Below is a small trained network, with its code and all its weights. Each question gives an input and a target symbol and asks what happens when units are switched off, that is, made to give their printed mean instead of their output.

import numpy as np


def w(rows, s, z=0):
    codes = np.array(rows[::2]) - 128.0
    scale = np.full(codes.shape[1], s)
    scale[-1] = z or s
    return codes * scale


def norm(h):
    return h / np.sqrt((h * h).mean(-1, keepdims=True) + 1e-5)


def softmax(a):
    e = np.exp(a - a.max(-1, keepdims=True))
    return e / e.sum(-1, keepdims=True)


def log_softmax(a):
    a = a - a.max(-1, keepdims=True)
    return a - np.log(np.exp(a).sum(-1, keepdims=True))


def net(x, mask):
    ids = ['ΓΘΠΣΨβεζηλξτφ'.index(c) for c in x.split()]
    T = len(ids)
    res = E[ids] + P[:T]
    u = 0
    for l in range(3):
        r = norm(res)
        for j in range(2):
            rows = slice(2 * j, 2 * j + 2)
            q, k, v = (r @ M[l][rows].T for M in (Q, K, V))
            z = softmax(np.where(np.tri(T) > 0, q @ k.T / 2**0.5, -1e9)) @ v
            o = O[l][rows]
            res = res + np.where(mask[u + j], z, o[:, -1]) @ o[:, :-1]
        u += 2
    return log_softmax(norm(res)[-1] @ U[:, :-1].T + U[:, -1])


Q, K, V, O = {}, {}, {}, {}
E = w([
[165,62,96,84,150,144],'Γ',
[205,137,48,168,127,140],'Θ',
[104,169,110,146,31,144],'Π',
[220,130,144,109,116,165],'Σ',
[139,102,99,172,172,92],'Ψ',
[45,106,128,83,21,144],'β',
[144,114,8,134,113,103],'ε',
[194,102,130,137,52,171],'ζ',
[100,105,126,165,130,105],'η',
[99,106,197,153,104,122],'λ',
[128,174,125,146,181,173],'ξ',
[107,117,137,172,133,30],'τ',
[132,92,209,213,99,68],'φ',
],0.016)
P = w([
[52,74,123,255,114,155],'0',
[169,144,148,138,115,81],'1',
[150,144,141,130,123,94],'2',
[90,102,85,191,133,163],'3',
[164,146,125,113,127,112],'4',
[139,147,119,106,138,126],'5',
],0.019)
Q[0] = w([
[252,186,104,60,50,114],'0.h0',
[166,182,130,126,120,131],'0.h0',
[138,136,122,128,35,219],'0.h1',
[79,107,213,147,70,131],'0.h1',
],0.046)
K[0] = w([
[147,179,42,20,96,252],'0.h0',
[136,167,100,114,134,181],'0.h0',
[167,155,144,92,16,255],'0.h1',
[92,97,245,185,33,92],'0.h1',
],0.033)
V[0] = w([
[124,226,96,163,25,157],'0.h0',
[130,3,93,69,50,100],'0.h0',
[159,187,155,53,163,53],'0.h1',
[152,115,151,169,157,149],'0.h1',
],0.02)
O[0] = w([
[121,177,131,107,50,161,255],'0.h0',
[120,22,128,94,112,126,148],'0.h0',
[168,125,158,126,81,11,124],'0.h1',
[153,120,179,139,112,153,168],'0.h1',
],0.012,0.0074)
Q[1] = w([
[142,131,73,96,190,3],'1.h0',
[155,66,187,76,93,205],'1.h0',
[41,147,22,143,250,132],'1.h1',
[117,109,134,51,178,43],'1.h1',
],0.035)
K[1] = w([
[66,101,142,110,167,209],'1.h0',
[133,104,179,115,119,73],'1.h0',
[79,141,1,134,173,208],'1.h1',
[149,172,146,165,143,115],'1.h1',
],0.051)
V[1] = w([
[56,167,134,14,251,229],'1.h0',
[86,161,183,203,107,105],'1.h0',
[144,107,255,73,79,84],'1.h1',
[173,118,76,173,172,138],'1.h1',
],0.0044)
O[1] = w([
[117,110,175,169,148,253,185],'1.h0',
[148,107,151,138,119,58,197],'1.h0',
[149,105,157,179,173,104,252],'1.h1',
[116,123,131,113,108,130,110],'1.h1',
],0.0064,0.0027)
Q[2] = w([
[108,171,163,56,189,102],'2.h0',
[154,155,160,30,158,69],'2.h0',
[3,135,133,206,166,106],'2.h1',
[187,166,189,80,224,119],'2.h1',
],0.027)
K[2] = w([
[98,121,137,229,120,145],'2.h0',
[127,134,101,168,138,174],'2.h0',
[39,99,176,253,87,82],'2.h1',
[171,148,184,120,205,101],'2.h1',
],0.025)
V[2] = w([
[84,116,109,177,114,141],'2.h0',
[91,133,67,129,110,67],'2.h0',
[41,159,250,28,178,101],'2.h1',
[14,110,90,243,72,75],'2.h1',
],0.019)
O[2] = w([
[66,146,116,80,178,197,213],'2.h0',
[80,105,161,203,106,54,97],'2.h0',
[110,151,226,38,82,81,45],'2.h1',
[1,128,38,151,132,235,247],'2.h1',
],0.0092,0.012)
U = w([
[136,34,146,94,164,111,163],'Γ',
[196,185,68,197,130,114,32],'Θ',
[97,196,121,126,33,128,61],'Π',
[195,156,156,103,147,120,254],'Σ',
[174,137,121,141,218,123,118],'Ψ',
[57,56,137,74,59,117,42],'β',
[104,73,47,192,103,109,36],'ε',
[183,77,111,106,62,131,150],'ζ',
[81,128,115,125,161,198,208],'η',
[98,136,202,71,123,142,189],'λ',
[140,250,157,155,162,137,82],'ξ',
[80,156,114,100,161,52,189],'τ',
[121,125,206,189,120,120,172],'φ',
],0.018,0.0061)

Each question gives the input, a string of symbols that net reads in full, and the target symbol t.
The units are the heads (2 rows each of Q, K, V and O). Each row of codes is followed by its name. A weight is (code - 128) times the scale printed after its matrix; where a second scale follows, it is the last column's (O and U).
mask holds one flag per head, layer by layer. A switched-off head (its flag False) gives its mean, the last column of its rows in O, instead of its output. The means were averaged over made-up inputs and are rounded, as every weight is.
A unit's drop is (log p(t) with every unit on - log p(t) with that unit switched off) / (log p(t) with every unit on - log p(t) with every unit switched off).
The circuit of an input: a set's keep is (log p(t) with only the set's units on - log p(t) with every unit switched off) / (log p(t) with every unit on - log p(t) with every unit switched off). Starting from all 6 units, units are removed one at a time, each time the one whose removal leaves the highest keep (on an exact tie, the one counted first), for as long as the keep stays at least 0.8.
circuit, biggest first: the units of the circuit, biggest drop first
most important unit: the unit with the biggest drop
which heads matter: for each layer, one digit per head in row order, 1 if its drop is at least 0.15 and else 0, layers parted by /
drop of u: that unit's drop, to one decimal
input ε Π ε, target ε: which heads matter : 00 / 00 / 10
input τ Θ Ψ τ φ, target Θ: circuit, biggest first : (2.h1)
input τ Θ Π ζ λ, target ζ: which heads matter : 10 / 00 / 01
input ε λ Π ε λ, target ε: circuit, biggest first : (2.h1, 0.h1)
input τ τ Γ ζ ε ε, target ε: circuit, biggest first : (2.h0, 0.h0)
input φ φ λ Θ η, target Θ: which heads matter : 01 / 00 / 01
input Γ τ τ Π η, target Π: which heads matter : 10 / 00 / 00
input τ ξ ζ Θ ε Ψ, target Ψ: circuit, biggest first : (2.h1, 0.h0)
input Θ τ τ, target τ: circuit, biggest first : (0.h0, 0.h1)
input φ ε β Ψ Π Ψ, target Ψ: which heads matter : 11 / 00 / 01
input Π Θ η τ λ, target Θ: which heads matter : 00 / 00 / 01
input τ η τ τ Σ Θ, target Θ: which heads matter : 01 / 00 / 00
input ξ φ τ ξ φ λ, target λ: circuit, biggest first : (2.h1, 0.h0)
input Σ Σ τ Σ τ, target Σ: circuit, biggest first : (0.h1, 2.h1)
input Π η η ζ η, target ζ: circuit, biggest first : (0.h0, 0.h1, 2.h1)
input η ζ τ τ τ, target ζ: most important unit : 0.h0
input Π β φ Ψ τ λ, target λ: which heads matter : 11 / 00 / 01
input Σ ζ Γ λ λ, target Γ: which heads matter : 10 / 00 / 00
input ζ β Ψ Θ τ, target Θ: which heads matter : 01 / 00 / 01
input Θ ε τ Γ φ, target Γ: circuit, biggest first : (0.h0)
input ζ ε λ τ φ, target ε: which heads matter : 10 / 10 / 01
input Θ φ τ Θ φ, target Θ: circuit, biggest first : (2.h1, 0.h1)
input φ τ ζ τ ε ξ, target ξ: which heads matter : 10 / 00 / 00
input ζ τ τ η Σ, target Σ: which heads matter : 00 / 00 / 01
input Γ Π ε Π η, target Π: drop of 0.h0 : 1.4
